Here is a tiny trained network, its code and every weight. The questions are about switching its units off for an input and a class, where a switched-off unit gives its printed mean instead of its output.

import numpy as np


def w(rows, s, z=0):
    codes = np.array(rows[::2]) - 128.0
    scale = np.full(codes.shape[1], s)
    scale[-1] = z or s
    return codes * scale


def f(y):
    return np.maximum(y, 0)


def log_softmax(a):
    a = a - a.max(-1, keepdims=True)
    return a - np.log(np.exp(a).sum(-1, keepdims=True))


def net(x, mask):
    res = np.array(x, float).reshape(1, 4) / 4 @ E
    y = f(res @ A[0][:, :-1].T + A[0][:, -1])
    res = res + np.where(mask, y, B[0][:, -1]) @ B[0][:, :-1]
    return log_softmax(res[-1] @ U[:, :-1].T + U[:, -1])


A, B = {}, {}
E = w([
[255,125,14,131,46,61,144,167,49,203,144,133],'x0',
[130,136,124,133,127,122,132,118,137,131,139,134],'x1',
[92,71,160,34,110,135,96,48,125,230,57,187],'x2',
[150,119,42,100,134,219,251,58,88,36,102,158],'x3',
],0.0076)
A[0] = w([
[86,109,202,95,144,114,59,122,185,156,96,151,145],'neuron 1',
[201,175,18,156,69,146,190,134,51,86,150,99,111],'neuron 2',
[208,182,53,139,108,125,152,176,77,89,130,115,87],'neuron 3',
[120,254,145,244,175,119,115,230,169,39,195,34,150],'neuron 4',
[211,177,83,149,115,151,192,139,65,52,144,87,93],'neuron 5',
[110,83,84,62,149,199,213,36,94,56,75,212,116],'neuron 6',
[69,140,162,164,203,172,186,105,178,56,156,128,2],'neuron 7',
[209,102,76,128,48,50,106,158,63,233,137,178,41],'neuron 8',
[60,152,176,82,163,139,49,86,198,167,82,137,100],'neuron 9',
],0.0052,0.005)
B[0] = w([
[66,89,169,136,180,116,173,99,197,109,135,163,196],'neuron 1',
[99,81,87,242,193,83,123,126,124,56,175,189,238],'neuron 2',
[153,82,97,198,174,103,180,116,134,60,136,171,202],'neuron 3',
[128,199,148,52,32,178,82,124,141,209,104,48,254],'neuron 4',
[134,70,105,177,158,72,181,107,143,70,118,167,208],'neuron 5',
[163,254,141,93,51,141,58,167,66,191,125,26,235],'neuron 6',
[206,220,48,177,73,75,74,210,52,127,200,43,170],'neuron 7',
[127,212,157,31,47,212,81,149,126,193,102,36,227],'neuron 8',
[68,102,151,132,188,64,160,58,192,121,123,171,189],'neuron 9',
],0.0062,0.0086)
U = w([
[116,147,160,97,106,159,131,119,141,138,115,114,247],'0',
[165,158,104,134,103,128,129,136,104,131,138,113,79],'1',
[119,7,126,172,205,105,171,110,150,94,138,249,25],'2',
],0.014,0.0012)

Each question gives the input, the list of numbers given to net, and the class t.
The units are the neurons (one row each of A and B). Each row of codes is followed by its name. A weight is (code - 128) times the scale printed after its matrix; where a second scale follows, it is the last column's (A, B and U).
mask holds one flag per neuron, in row order. A switched-off neuron (its flag False) gives its mean, the last column of its row in B, instead of its output. The means were averaged over made-up inputs and are rounded, as every weight is.
A unit's drop is (log p(t) with every unit on - log p(t) with that unit switched off) / (log p(t) with every unit on - log p(t) with every unit switched off).
The circuit of an input: a set's keep is (log p(t) with only the set's units on - log p(t) with every unit switched off) / (log p(t) with every unit on - log p(t) with every unit switched off). Starting from all 9 units, units are removed one at a time, each time the one whose removal leaves the highest keep (on an exact tie, the one counted first), for as long as the keep stays at least 0.8.
units of the circuit, in order: the units of the circuit, biggest drop first
most important unit: the unit with the biggest drop
top k neurons: the k neurons with the biggest drops, biggest first
drop of u: that unit's drop, to one decimal
input [-3,3,6,0], class 2: most important unit : neuron 4
input [5,-8,2,-4], class 0: units of the circuit, in order : neuron 8; neuron 2
input [-5,-1,0,5], class 1: units of the circuit, in order : neuron 7; neuron 6
input [8,-1,5,-2], class 0: top 4 neurons : neuron 8; neuron 7; neuron 6; neuron 5
input [1,4,-2,7], class 2: top 3 neurons : neuron 4; neuron 2; neuron 8
input [0,-2,-6,-8], class 0: units of the circuit, in order : neuron 4; neuron 2
input [-3,6,0,8], class 1: units of the circuit, in order : neuron 6; neuron 7
input [4,1,0,6], class 2: top 3 neurons : neuron 2; neuron 4; neuron 5
input [3,-1,-6,8], class 2: top 2 neurons : neuron 2; neuron 5
input [8,-4,2,-7], class 0: top 3 neurons : neuron 8; neuron 7; neuron 2
input [-5,7,-1,4], class 1: top 2 neurons : neuron 7; neuron 8
input [-4,1,0,4], class 1: drop of neuron 7 : 0.5
input [8,5,-5,2], class 2: drop of neuron 5 : 0.1
input [8,-1,6,-8], class 0: drop of neuron 8 : 0.3
input [-7,-3,-1,5], class 1: most important unit : neuron 7
